Each row is followed by its class.
[-37  -1  55  26 -19   6 -48 -51   3 -28  -5  -2 -38  24  13  10 -21  22
  -9 -88 -10 -47  13   3  -3  15  53  16  30 -23 -30 -14 -24  15 -12  13
 -20 -20 -81   9  45  25  17]
Bef
[-30   5 -23  28 -19 -43  30 -31 -14 -17   4  36  12  21   2 -36 -14  -4
 -16 -33 -19 -42  40 -29 -25  11 -10 -40  12 -15   3  -7  33   7   0  13
  22 -13  43 -23 -40 -27   3]
veka
[-15  10  -8   8  -8 -19  13   2   3  -5  -3   5   5   0 -17 -34  -6  -3
  10   5   9  -2  16  -9   0   0  -5 -23 -14   5   7   4   0  21   3  10
   8   6   6 -13 -10 -21   2]
Muto
[ -3  -5   6   2  15   2 -13  -4  -5  -3  -8   7   1   9   2   4   3   0
  -6   0 -13 -12   3   4  -2   2  -4   5   6 -11  -6   2   4  -7  -4   4
   0   8 -16   6  -1  11  -1]
rif
[ 19  19   1 -15 -20   3  -2  27   9  11   5   3  -1  -4  -2  -3   4   3
   0   6  10   8  -8   4   9   7 -12   6   5   0   4   2  -5 -14   8 -11
 -10  -3  12   7  14 -14  -3]
veka
[  1 -28 -36  12  11 -30  27 -14 -14  -3  -6  14  26  14  13 -10  -3  -5
 -18  12 -18  -5  10 -16 -16   7 -29 -14   7  -4  16   3  36  -3   1   6
  36 -18  55 -17 -59  -6  -5]
livul
[-30  48  23  14 -55 -11   6  -3  31 -21   9  37  -8  -7 -39 -37 -36  15
  12 -61  21 -32  43 -13  -5  14  27 -23   2  18   5 -17 -23  35  -4   3
 -12 -15 -31 -15  41 -36   9]
Bef
[  6   4  10   5   1   6 -12  -6 -12  -5  -2  -9 -10  14   8   8   2   3
  -6 -19   2  -8  -8   0   5   6   4  11   7 -10  -5   0 -11  -7   1  -1
   4  -9 -17   8  10   7   4]
Kelu
[ 12  40   9 -19 -29  10   5  25  26   8   3   8  -4 -14 -16 -17  -3   5
  -8   7  22  14  -6   5  14   5  -5  10   3  18  -4  -3 -15  -2   9 -13
 -17  -2 -12   6  27 -19  -5]
sided
[ 54 -24  -9 -20  57  33 -27  31 -22  34  -5 -42   1   2  21  47  39  -5
   4  63   2  43 -48  24  29 -11 -16  39  -7  -3   8  21  -8 -31  13 -11
   8  11  12  20  -2  21 -14]
Kelu
[ 45  -2 -45 -26  36   0  28  57 -13  34   2  -6  36 -14  -4   8  27 -12
  10  76   1  40  -6   3   6 -18 -25  -6 -25  18  27  21  17 -15  15  -7
  19  19  69 -10 -40 -13 -26]
Nepoz
[-18  -6   3  12 -11 -12 -11 -35 -12 -11  -9   6 -13  23  22   0  -9   5
 -35 -27 -17 -23  -2  -5  -5   8   3   7  28 -13 -20 -10  14  -5  -1   3
   6 -19  -9   4 -20  15   3]
sided
[-29 -51  -3  33  31 -10  14 -23  -7  -4  -8 -13  16  -8   3 -10   8  -1
  11  16 -23  -6  17  -3 -18  -8 -17 -28 -11  -3   7   6  17   9   1  13
  13   6   9 -23 -40   6  -8]
livul
[-48 -15  52  29 -17   3 -16 -42  15 -24  -7 -17 -22  -5  -1 -12 -14  16
   4 -61 -11 -28  20   2 -14   8  25  -8   7 -13 -27  -4 -17  18  -9  14
 -14  -6 -66  -8  24  13  11]
livul
[-19 -21  62  17   6  40 -50  -7  17   2   2 -48 -37 -22  10  19  18  15
  24 -17  -4   0 -18  31   7 -12  24  14  -3 -16 -25   1 -42  -5  -1  -1
 -45  22 -81  18  51  32   4]
veka
[-12 -24  30  10  16  19 -30 -11  -6  -5  -6 -29 -13 -16  12  18   3   2
  -1  -4  -7   4 -15  20   6 -13  15   9 -13 -13 -15   6 -23   6  -5   7
 -26   6 -46  -3  20  21   0]
zaze
[-20 -22  20  25  25  12 -21   2   6   5   0 -18   0 -20 -12   3   8   3
  27  15  -8   3  12  10  -2 -15  19 -14 -23   1   5   6 -21  18   4  13
 -18  20 -28 -15  10   1  -6]
Bef
[  2  -1  -7   4   6  -5  -7  16   0   8   1   8   8   0  -6  -3   1   5
   7  10  -4   1   7  -1  -6  -1   5  -7  -1   4  12  -1  -2   5   7   4
  -4  -3   7  -7  -9 -11  -2]
Bef
[  9  23 -22  -6 -14 -19  17  26   3   6   4  18  17   1 -11 -25  -7 -10
  -3   9   1   1   8 -16  -1   5  -6  -8   0  -2  11  -8   9   9   4   3
  14  -6  29  -4 -18 -11  -3]
Takag
[ 24   2  16 -18   3  23 -24  32  10  16  -2 -19  -4 -25   0  18  12   1
   7  21  12  27 -26  22  11 -10   4  14 -13   8   0   5 -25  -2   1  -8
 -31  10 -30   5  32  -1  -1]
zaze
[ 26  24   9 -15  -9  15 -39 -24 -17  -9 -10   9 -18  39  17  39  -4   7
 -40 -36   0 -19 -12  12  19  24  15  52  37 -18 -24  -1   1 -33 -11  -8
   8 -22 -34  35  27  34   1]
rif
[ 17  13  15 -17  -1  24 -16  22  15  16  -3 -16 -11 -15  -2   5   9   5
  -5  21  13  20 -21  16  16  -3  -2  21   2   9 -11   1 -16 -11   7 -13
 -15   6 -25  13  23   4  -8]
sided
[ 24 -33 -64  -1  45 -27  24  17 -39  18  -2   7  42   1  17   5  13 -23
 -18  70 -17  23  -6  -9  -3 -17 -38 -18 -17  -3  29  14  39  -6   7   8
  25   4  86 -26 -76 -16 -13]
zaze
[ 14  -6 -11  -4   9   2 -11  13 -10  11  -1 -12   3  10  12   5   6  -6
  -4  18 -10   5 -14   2   8  -1   2  16   9 -12  -2   2   4  -7   0   5
   8   0   8  13 -14  18  -4]
Takag
[ -6  38  11  -1 -27   0  -4  -3  12  -8   4  17 -15   8  -4  -9 -15   0
 -12 -37  14 -11  11 -17   0  14  20  14  15  -1 -10  -8  -6   0  -9   0
   8 -19 -18   9  26   1  -2]
pari
[ 32   4 -29 -12   2  -7  -1  -6 -24   4   0   8   2  30  30  20   6   0
 -27   5  -3  -4 -12  -5  12  17 -18  27  30 -13   3   7  21 -32   4 -12
  21 -19  37  16 -16   6  -4]
veka
[ 12  22  12 -19 -28  13  -2  21  17   4  -2   2  -9 -17 -14  -6  -7   3
  12  -2  19   7   3  -3   5   2   6   5  12   7   3  -1 -18  -1   3  -4
 -21   1 -18   9  30 -13   1]
bava
[ 32  38 -36 -26  -5  -6  40  85  26  26  14  22  30 -33 -39 -30  10 -18
  21  65  34  45   0 -16   3  -9 -20 -15 -24  35  36   3   8   5  16 -10
  15  14  59 -15 -12 -45 -14]
pari
[ 18  27   9 -21 -34  14  -3  23  10   5  -3   3  -9 -10  -7  -2 -11   2
   4  -7  17   7  -1  -3   6   8   7  12  18   6  -2   1 -16  -6   3  -6
 -18  -8 -13  16  28  -8   1]
bava
[ 40  31 -11 -29 -12  10 -15  27   5  14   6   7  -7  15  15  16   2   0
 -20   4  17  16 -23  -6  13  14   2  46  20   5  -1  -1   1 -25  -1 -13
  13 -20   9  29  14  12  -6]
pari
[ 24 -36 -10  -7  34  11 -14  13  -9  16  -8 -29   9   0  21  20  22   3
  -5  37 -10  22 -23  14   3  -2 -16  22   2  -4   2  14   8 -23   5  -2
   8  -3  12   7 -19  21  -7]
livul
[-22  38  29   7 -55  -9  -2 -21  17 -21   7  20 -21   7  -8 -21 -23  10
 -11 -75   8 -36  22  -9  -4  20  16  -8  15  -9 -17  -7 -15   8  -4   1
 -11 -18 -33   2  33 -14  10]
veka
[-53  33  43  27 -50  -9 -10 -41  22 -32   5  22 -33   7  -6 -24 -33   7
  -6 -92   5 -42  28 -23 -17  16  41  -4  22 -10 -26 -21 -17  24 -18  10
  -3 -20 -61   3  35   6  12]
pari
[ 41  15 -12 -17   1   9  -1  25  -2  13  -1   0   0   8   1  11   8  -1
  -3  15  15  16 -24   3  17   6 -14  17   9   5  10   5  -6 -16   5 -13
  10  -6  15  14   7  -6  -1]
Kelu
[-20  15  42  13 -17  13 -39 -18  16 -13   1  -3 -24   2  -8   3 -14  19
   4 -53   5 -22  16   6   6   7  40  12   6  -2 -15  -7 -32  13  -5   6
 -21 -13 -64   4  49   9   7]
Bef
[ -52   13   64   33  -45   12  -20  -35   36  -34   -3   -8  -31  -36
  -17  -28  -30   12   17  -66   10  -37   10   13  -10   -8   45  -25
  -15   -5  -13  -12  -52   46  -16   12  -45    3 -114  -16   58   -7
   15]
zaze
[ 23  83  33 -26 -65  22   8  48  45  10  12  19 -10 -24 -48 -27 -10  11
  25 -35  56   7   5   3  14  16   8   3  -7  30   3 -16 -45  13   5 -19
 -30  -3 -33   8  80 -46   3]
Kelu
[  5 -17 -30   8  19 -15  13  -1 -22  -1  -3   4  15  21  15  -3   1 -13
 -11  21 -15  -6  -1 -13   4   1 -12   1  10 -14  10   1  24  -1   2   7
  29  -5  32   1 -40  13  -6]
Takag
[ 11  34  45 -11 -28  31 -46  17  29   4   2  -9 -25  -6 -12  13  -5  22
  10 -34  21  -2  -4  19  16   9  39  30   7   8 -11  -6 -43   4  -1  -5
 -33 -10 -67  17  70   7   5]
Bef
[-19  24  36   5 -45   7 -11 -17  18 -15  -4   3 -23 -12 -14  -9 -23   6
   7 -46  10 -16  20  -9   2   6  25  -4  15  -3 -12  -4 -25  12  -6   6
 -24  -6 -49   6  40  -2   7]
bava
[-22  14   8   9 -21  -8   4  -9  13  -7  -1  12  -6  -4  -6 -23  -8   3
 -14 -13  -4 -11  10  -4  -7   2   1 -10   7   1 -10 -11  -1   6   2  -2
  -5  -6 -15  -7   0  -9  -1]
sided
[ -5 -29 -28  14  38 -13   9 -22 -32  -5 -11  15  18  21  11   9   6 -13
 -16  25 -26 -11   7  -3  -7  -1 -20  -5   7 -18   5   8  29 -11  -5   9
  26   9  30  -5 -42   8 -10]
rif
[ 30  36   9 -23 -19  19  -3  43  24  14   5  -5  -3 -15 -18  -3  -3  -3
  12  15  23  23 -15   7  27   3   3  20  -3   8   5   1 -24   2   3 -10
  -8   3 -12  18  37  -1  -6]
Takag
[ 10  27  13 -12 -26   2 -13  -2  -3  -9  -3   6  -7   3   3   6 -16   4
 -21 -35  15  -8  -4   3  10   9  11  14   5  -1 -10  -2 -13   4  -7   0
 -14 -21 -22   3  29  -3   4]
zaze
[ -1 -50 -12  24  44  -7 -11 -17 -30   5  -8 -20   3  15  27  16  21  -6
  -2  24 -30  -3 -16   1  -8 -13 -12  -6   4 -22   6   3  13  -9   3  11
  13   7  17  -4 -45  16   1]
Kelu
[-29  -1  37  19 -26  -1 -16 -27   7 -21  -6   1 -16  -7   3  -9 -18   8
  -4 -49  -3 -25   4   3 -12   0  23 -13   4 -12 -17 -14 -18  22 -13  11
 -29  -5 -53  -9  22   0  13]
zaze
[ 54 -20 -18 -26  45  22 -30  21 -30  24  -7 -30   8   2  30  49  25  -8
 -19  52   0  40 -45  23  26 -10 -10  41   1  -7   2  22   1 -30   2  -6
  -2  -1  17  16  -6  26 -10]
zaze
[ 26  -4  -1  -6  19  14 -15  12 -10  13  -2 -17  -4   5   9  20  17  -1
   0  18   1  17 -22   8  13  -3  -7  15  -2   0   3   9 -10 -15   7  -5
   4   2   0  10   4   6  -2]
Kelu
[ -6   0  11   2  24  13   3  18   6   6  -3   1  10 -22 -23  -4   9 -10
  18  27   4  11   8  10   4 -11  -6  -8 -26   4   3  10  -8   6   3   4
  -6  30 -13  -6  13  -8 -10]
rif
[-30  44  35  11 -51  -2  -3  -5  21 -21   7  15 -19  -2 -20 -33 -27   3
   2 -65  10 -27  23 -11   3  13  33  -4   9  -6 -17 -16 -21  24  -5   8
 -13  -8 -46   4  42  -4  11]
Takag
[ -9  20  16   4 -10   9  -9  -4  11  -3   5   2 -15   0   1  -1  -5   0
  -3 -18   9  -4   1  -8   0   6  20  15   8  -3 -12  -5 -10   1  -5   1
   4  -6 -25   8  23  10  -5]
pari
[ 53  30  -6 -38   1  29  -6  71  17  32   6 -15   7 -18 -13   5  16  -6
  13  47  24  41 -29  16  27  -2  -6  32 -11  13   9   6 -19 -12  10 -14
  -8  10   5  22  27   2 -12]
Takag
[-44 -47  14  36  45  -1 -11 -33 -15 -11 -11  -6   1  -2   6   2   9  -8
   5   8 -34 -15  13   6 -16 -15   2 -20 -12 -21  -9   7   5   7  -4  20
   1  26 -26 -12 -22  19  -4]
rif
[ 18  36 -21 -20 -28 -19  37  41  10  12   6  26  21  -8 -17 -24  -6   0
   3   6   8   1  16 -12  -8   1  -8 -18  -9  19  18   2  11   3   7  -5
   8  -3  38 -12 -15 -32  -8]
Nepoz
[-21 -29  16  27   7   5 -33 -74 -24 -24 -16 -13 -31  38  47  30  -6  12
 -44 -40 -24 -35 -12   5   2  10  15  32  42 -28 -33  -8   6 -20 -13   3
   8 -22 -44  21  -7  50   3]
sided
[ 18  37 -35 -18 -11 -12  34  57  17  16   5  12  28 -21 -48 -50   5 -13
  25  48  31  31  16  -7   8  -4 -25 -31 -34  30  29   8  -3  20  10  -4
  10  16  41 -21  -8 -52 -11]
Muto
[ -7   3  -2   4  -5  -3  11  29  20  12  -1  -8   7 -21 -27 -39   5  -5
  33  30  10  15   4   5  -4 -11 -11 -28 -30  13  12   4 -11  26   5   6
  -8  24  -3 -14  -6 -26  -2]
Muto
[ 26 -21 -42  -3  57   6  12  38 -13  31   5 -10  25 -14   6   9  30 -22
   8  89  -6  43 -14  -2   3 -19 -21   7 -21   9  22  18  20 -18  11  -1
  27  19  57  -4 -41   3 -26]
pari
[ 15  14 -12  -6  15   6   6  54  20  23   7   1  25 -35 -40 -13  11  -3
  32  53  16  32  15   3   6 -15  -4 -25 -38  27  30  10 -18  16  14   0
  -9  20  20 -21   7 -37 -16]
Bef
[ 14  19 -10  -8  -3   0 -13   1 -20   1  -2  -2  -2  24  14   9  -3  -4
 -19  -9  -2  -5  -5  -6  13  12  11  28  21 -13  -8   0   7 -10  -3   2
  17 -18   5  19   2  20  -1]
Takag
[  9 -22 -26   7  35  -6   5  37  -2  25   3   1  29 -19 -13  -5  15  -4
  21  59  -9  22   6   2  -9 -17 -10 -23 -26  14  30   7   5  11  16   6
   3  17  42 -22 -33 -20 -12]
Bef
[-37 -17  -3  29   9 -19  10 -29  -8 -11  -6   7   4  -1   4 -20  -5  -5
 -15   0 -21 -12  17 -12 -13  -7  -5 -24  -1  -6  -5  -4  13  10   4  10
   8   1   7 -16 -35  -6  -4]
sided
[-28 -52  -5  35  46   0  -8 -26 -18  -3  -4 -16  -6   8  30  10  10  -8
   2  26 -30  -1  -7  -8 -10 -14   0  -1   5 -15  -1   4  18  -3  -3  14
  22   8   2  -3 -38  30  -9]
pari
[ 10 -35 -45  11  42 -16  16   3 -33   9  -3   0  22  20  23   5  12 -20
 -11  48 -25   1  -8  -8   3  -6 -21   2   3 -16  15   5  35  -9   7   8
  33   3  52  -1 -62  17 -11]
Takag
[ 11 -16 -54   2  44 -27  26   5 -33   8  -6  24  41  18  -1  -4  12 -21
 -18  57 -25   4  16 -13  -5  -4 -37 -18  -9  -8  21  17  46 -13   6   9
  40   9  71 -17 -67 -13 -18]
rif
[ -2  29  26  -5 -35   3  -5  14  20  -8   1   9  -5 -20 -14 -14 -14   5
   2 -28  19  -4   3   3  -1   2  14  -6  -8   5  -4 -11 -26  18  -5  -1
 -33  -3 -37  -7  38 -20   8]
zaze
[ 17 -29   9  -3  37  29 -29  15  -1  17 -11 -46 -12  -7   9  15  22   1
  21  51   3  32 -34  28  26 -13  -5  23 -12  -3   0  19 -21  -4   3  -3
  -8  22 -30  16   9  29  -8]
Muto
[-20 -51  23  28  38  13 -42 -43 -26  -4 -12 -33 -28  24  50  35   8   3
 -12 -13 -39 -23 -21  13   2  -3  25  42  25 -39 -31  -1   4 -12  -7  15
   3  -2 -41  24  -8  69   3]
Takag
[ 25 -19  37 -10  13  41 -57 -26  -6   3 -10 -54 -25   2  35  63  17  19
 -17 -13  12  18 -36  25  29  14  19  74  21 -14 -24  14 -30 -34  -4  -6
 -14 -17 -64  35  33  62  -3]
livul
[-37 -37 -14  34  17 -28  10 -33 -15  -9  -8   5   7   9  15 -14   1  -6
 -20  13 -35 -15  12 -12 -17  -9 -12 -27   6 -15  -2  -5  27   6   5  13
  15   1  19 -20 -60   0  -4]
sided
[ 52  58  -9 -49 -21  14   1  56  18  17   2  23  11  -4 -25   2   2  -1
  -8  19  31  21 -11   9  20  15 -14  27   3  17   7   6 -10 -18   5 -19
  -4  -1   6  18  38 -17  -6]
rif
[ -8 -15  -3  16  10  -1   3  -4  -6   1   2  -8   2  -2   6   2   9  -2
   6  12  -7  -3   3   2   2  -4 -11 -12  -1  -8   4   4   3  -3   5   0
  -2   8  14  -5 -11   1  -7]
veka
[-13  -6  59  16  -8  41 -24  16  33   3   1 -42 -29 -34 -14  -9   7  13
  42  -5   8   0 -18  26   0 -13  22  -5 -15  -1  -5   2 -56  19  -3   1
 -38  32 -91   4  58   3   8]
Kelu
[-31  -4  16  23 -15  -5   4 -14  18 -12  -6  -3 -11  -9 -18 -35 -11   1
  22 -11   8  -9  11   1  -2  -3   4 -26 -14   2   0  -3 -18  31  -5   9
  -6  13 -33 -11   7 -10   2]
Muto
[ -8   3   1  10  -7  -8 -12 -32 -20 -12  -1   4 -13  26  20   4  -4   1
 -21 -40 -10 -30   6  -5   1  13   7   7  22 -22 -14   0  10 -13  -2   3
   7 -17  -3   6   1   7   3]
veka
[ 12  26  18 -15 -18  15  -5  25  15   4   1  -1  -1 -25 -13  -2  -5   0
   3   0  22  19 -10  11  12  -1   4   6 -14  11  -3   3 -25   8  -1  -5
 -26   0 -25  -3  39 -15  -2]
zaze
[-18  12  36  15 -36  -6 -23 -29   9 -21  -3   4 -29  18  11  -9 -17  13
 -12 -72  -8 -34   0  -6  -9  14  21   3  23 -16 -18 -11 -18   5  -9   6
  -8 -20 -50  10  22   8  21]
Kelu
[  0  31 -40  -2 -20 -36  31  -2 -11  -6   0  37  19  19  -5 -27 -13  -7
 -38   2   1  -7  22 -28  -4  12 -21 -20  12   7   8  -6  33  -3   5  -2
  32 -25  57 -14 -39 -31  -6]
sided
[ 19 -40 -41  -1  46 -10   8  24 -30  19  -7  -9  32  -6  22   9  19 -14
  -6  70 -14  24 -19   4  -4 -19 -28 -10 -16  -4  19   8  24  -6   7   7
   6   9  54 -18 -54  -4 -11]
zaze
[-48 -48  -4  43  31 -19  -2 -52 -27 -13 -11  -8  -1  12  25  -8   2  -5
 -20   3 -39 -19  12  -8 -19 -12   0 -22   8 -19 -14  -1  23   7   0  20
  14   4   3 -15 -53  15  -2]
sided
[-19 -39   0  23  29 -11 -21 -36 -31 -14 -10 -12  -2  10  29  14   2  -3
 -18  -5 -28 -12  -5   1  -9 -10   7  -4   4 -23 -10   1  12   2  -7  15
  -1  -4 -10 -11 -26  18   6]
zaze
[ 13  30   1 -10 -18  11  19  41  27  14  11   6   8 -33 -32 -20   5  -4
  27  24  26  21   7   3  12  -2 -18 -19 -23  20  18   4 -18   6  12 -14
 -13  18  11 -10  26 -37 -13]
veka
[-16  28  -4   4 -17 -19  15  -8   2 -16  -3  36  11   8 -21 -25 -16  -5
 -11 -23  -1 -23  29 -14 -11   9  -5 -21  -2  -4  -1  -5   8   9  -6   8
   8  -2   1 -11  -1 -21   0]
rif
[  3  27  -9  -9 -31  -1  33  26  18   1   1  20  13 -25 -36 -28 -14  -7
  22  16  26   9  24 -17   3  -1  -9 -30  -1  17  21  -2  -8  16   5  -4
  -7   6  17 -12  12 -38  -8]
bava
[ 61  36 -32 -46  -7   7  17  74  12  32   6   8  32 -30 -22  -6  10 -10
   2  63  32  47 -23  10  16  -5 -28   3 -25  26  28  10  -7  -6  11 -17
 -11   3  41  -7   7 -38 -14]
zaze
[ 18  -7 -38  -6  12 -21  18  25 -15   8  -2  13  31  -7   3 -10   3 -10
 -11  40  -3  12  -4  -7  -6  -8 -22 -17 -11   3  21   0  21   2   4   3
   8  -3  53 -21 -40 -23  -5]
zaze
[ -1 -27 -33  11  38 -17  12 -22 -32  -3 -12  22  20  26  15   8   4 -13
 -19  25 -24 -13   5  -7  -7   1 -24  -6  10 -15   8   7  37 -11  -2   8
  30   5  38  -6 -48   7  -8]
rif
[ 36  30 -27 -28 -32 -17  21  13   6   0   0  25  15  19  -1  -6 -11   7
 -30 -11  16   1   1 -11   6  27 -24  16  22   8  11   3  17 -17   1 -11
  25 -38  39   3  -9 -15  -2]
livul
